Below are the code and all the weights of a small trained network. Each question names an input and a class and asks about switching units off, where a switched-off unit gives its printed mean instead of its output.

import numpy as np


def w(rows, s, z=0):
    codes = np.array(rows[::2]) - 128.0
    scale = np.full(codes.shape[1], s)
    scale[-1] = z or s
    return codes * scale


def norm(h):
    return h / np.sqrt((h * h).mean(-1, keepdims=True) + 1e-5)


def f(y):
    return np.maximum(y, 0)


def log_softmax(a):
    a = a - a.max(-1, keepdims=True)
    return a - np.log(np.exp(a).sum(-1, keepdims=True))


def net(x, mask):
    res = np.array(x, float).reshape(1, 8) / 4 @ E
    u = 0
    for l in range(4):
        y = f(norm(res) @ A[l][:, :-1].T + A[l][:, -1])
        res = res + np.where(mask[u : u + 5], y, B[l][:, -1]) @ B[l][:, :-1]
        u += 5
    return log_softmax(norm(res)[-1] @ U[:, :-1].T + U[:, -1])


A, B = {}, {}
E = w([
[222,97,113,187,199,189],'x0',
[136,127,154,123,111,140],'x1',
[89,185,210,121,255,165],'x2',
[125,130,112,129,139,121],'x3',
[92,57,79,91,147,201],'x4',
[135,127,164,127,106,142],'x5',
[137,130,152,121,111,137],'x6',
[80,128,171,237,74,136],'x7',
],0.0062)
A[0] = w([
[60,97,67,98,99,255,60],'0.n1',
[208,38,108,67,131,71,255],'0.n2',
[69,97,233,99,115,105,177],'0.n3',
[73,154,77,120,99,121,162],'0.n4',
[197,75,144,211,192,154,142],'0.n5',
],0.0097,0.0037)
B[0] = w([
[203,247,12,24,152,115,214],'0.n1',
[132,118,124,188,44,159,255],'0.n2',
[143,115,82,76,176,94,230],'0.n3',
[188,80,254,74,59,109,190],'0.n4',
[215,133,138,100,141,49,247],'0.n5',
],0.0075,0.006)
A[1] = w([
[93,128,61,158,96,120,76],'1.n1',
[152,45,112,159,89,136,144],'1.n2',
[2,169,99,155,158,176,3],'1.n3',
[160,142,133,212,19,83,163],'1.n4',
[114,167,118,205,200,182,149],'1.n5',
],0.008,0.0017)
B[1] = w([
[105,206,142,140,117,147,148],'1.n1',
[129,2,223,69,215,144,187],'1.n2',
[102,140,113,125,175,130,135],'1.n3',
[133,197,65,93,143,178,254],'1.n4',
[133,83,88,105,98,149,159],'1.n5',
],0.0092,0.0056)
A[2] = w([
[144,156,188,130,184,107,99],'2.n1',
[175,217,141,134,254,113,53],'2.n2',
[199,55,126,104,24,55,7],'2.n3',
[73,88,118,103,112,86,162],'2.n4',
[141,131,83,68,148,116,221],'2.n5',
],0.0083,0.002)
B[2] = w([
[72,166,50,85,118,186,182],'2.n1',
[100,80,94,31,129,163,254],'2.n2',
[30,114,104,135,134,90,197],'2.n3',
[255,93,184,50,153,71,153],'2.n4',
[92,157,205,160,60,104,247],'2.n5',
],0.0089,0.0075)
A[3] = w([
[181,57,120,70,108,139,160],'3.n1',
[152,99,88,100,222,253,253],'3.n2',
[89,62,95,217,12,108,127],'3.n3',
[100,128,77,2,47,97,62],'3.n4',
[108,128,67,128,10,250,68],'3.n5',
],0.0075,0.0031)
B[3] = w([
[94,105,150,171,136,76,195],'3.n1',
[90,118,141,177,44,101,208],'3.n2',
[67,4,29,18,167,222,147],'3.n3',
[212,156,155,254,230,160,251],'3.n4',
[74,135,202,118,146,166,173],'3.n5',
],0.0085,0.012)
U = w([
[25,94,65,24,124,177,144],'0',
[140,150,127,179,133,131,241],'1',
[184,108,113,84,47,19,253],'2',
[178,245,24,146,129,174,7],'3',
[96,141,153,222,132,143,39],'4',
[146,140,142,165,129,137,95],'5',
],0.011,0.0035)

Each question gives the input, the list of numbers given to net, and the class t.
The units are the neurons (one row each of A and B). Each row of codes is followed by its name. A weight is (code - 128) times the scale printed after its matrix; where a second scale follows, it is the last column's (A, B and U).
mask holds one flag per neuron, layer by layer. A switched-off neuron (its flag False) gives its mean, the last column of its row in B, instead of its output. The means were averaged over made-up inputs and are rounded, as every weight is.
A unit's drop is (log p(t) with every unit on - log p(t) with that unit switched off) / (log p(t) with every unit on - log p(t) with every unit switched off).
The circuit of an input: a set's keep is (log p(t) with only the set's units on - log p(t) with every unit switched off) / (log p(t) with every unit on - log p(t) with every unit switched off). Starting from the 12 units with the biggest drops (on a tie, the unit counted first), units are removed one at a time, each time the one whose removal leaves the highest keep (on an exact tie, the one counted first), for as long as the keep stays at least 0.8.
units of the circuit, in order: the units of the circuit, biggest drop first
most important unit: the unit with the biggest drop
k most important neurons: the k neurons with the biggest drops, biggest first
k most important neurons of layer l: the k neurons of layer l with the biggest drops, biggest first
input [2,3,-1,2,-6,5,-6,4], class 3: units of the circuit, in order : (1.n4)
input [-8,-1,7,6,5,-7,1,6], class 2: units of the circuit, in order : (2.n4 1.n4)
input [8,3,-4,1,7,-3,-5,0], class 2: 2 most important neurons : (0.n5 3.n4)
input [6,7,2,6,-1,2,-4,-8], class 4: units of the circuit, in order : (0.n1 3.n2)
input [-8,0,5,-6,1,7,8,7], class 2: units of the circuit, in order : (2.n4 0.n3)
input [-1,0,-1,-7,8,3,-1,-7], class 3: 2 most important neurons : (0.n1 1.n2)
input [8,1,-4,-4,6,-8,-7,0], class 2: 4 most important neurons : (3.n4 0.n5 2.n1 1.n2)
input [7,0,-7,-4,1,3,-6,1], class 0: 4 most important neurons : (0.n2 3.n3 3.n4 2.n3)
input [3,-6,-8,-2,1,2,0,7], class 0: 2 most important neurons : (3.n3 2.n2)
input [4,-5,-7,-5,-6,7,6,7], class 0: units of the circuit, in order : (3.n3 2.n3)
input [3,6,-2,-5,-5,5,2,-7], class 4: units of the circuit, in order : (0.n1 0.n2 2.n3)
input [-5,3,7,-5,8,2,-6,6], class 3: units of the circuit, in order : (0.n1 1.n2)
input [8,6,-4,-2,-7,-4,8,-2], class 2: units of the circuit, in order : (3.n4 0.n5)
input [-4,8,0,-1,7,7,8,-2], class 5: units of the circuit, in order : (3.n4)
input [5,-8,3,-6,-8,-7,-5,4], class 3: 3 most important neurons of layer 0 : (0.n5 0.n3 0.n4)
input [7,3,7,-2,2,-1,-3,-2], class 0: 3 most important neurons : (3.n4 2.n2 2.n1)
input [1,6,-6,3,-5,6,7,3], class 0: 2 most important neurons : (0.n1 2.n2)
input [5,4,-1,-4,3,-5,8,0], class 2: 2 most important neurons : (0.n5 2.n1)
input [0,2,5,-4,5,8,5,-7], class 4: 2 most important neurons of layer 3 : (3.n2 3.n3)
input [-1,-2,0,6,-2,2,4,-8], class 4: most important unit : 0.n1
input [-5,-5,-3,-6,8,7,8,5], class 3: 2 most important neurons : (0.n1 3.n4)
input [-3,-1,-6,-3,2,4,1,-5], class 0: 2 most important neurons of layer 3 : (3.n3 3.n2)
input [3,-3,-2,4,-6,3,-6,3], class 3: 3 most important neurons of layer 1 : (1.n4 1.n2 1.n5)
input [-3,-4,-5,8,-4,2,-3,-8], class 1: 3 most important neurons : (3.n4 1.n4 1.n2)
input [0,-4,-3,-7,-4,-1,-4,-5], class 1: 3 most important neurons : (1.n4 1.n2 0.n1)
input [-7,8,-8,1,-3,-7,6,0], class 0: 3 most important neurons : (3.n3 2.n3 0.n5)
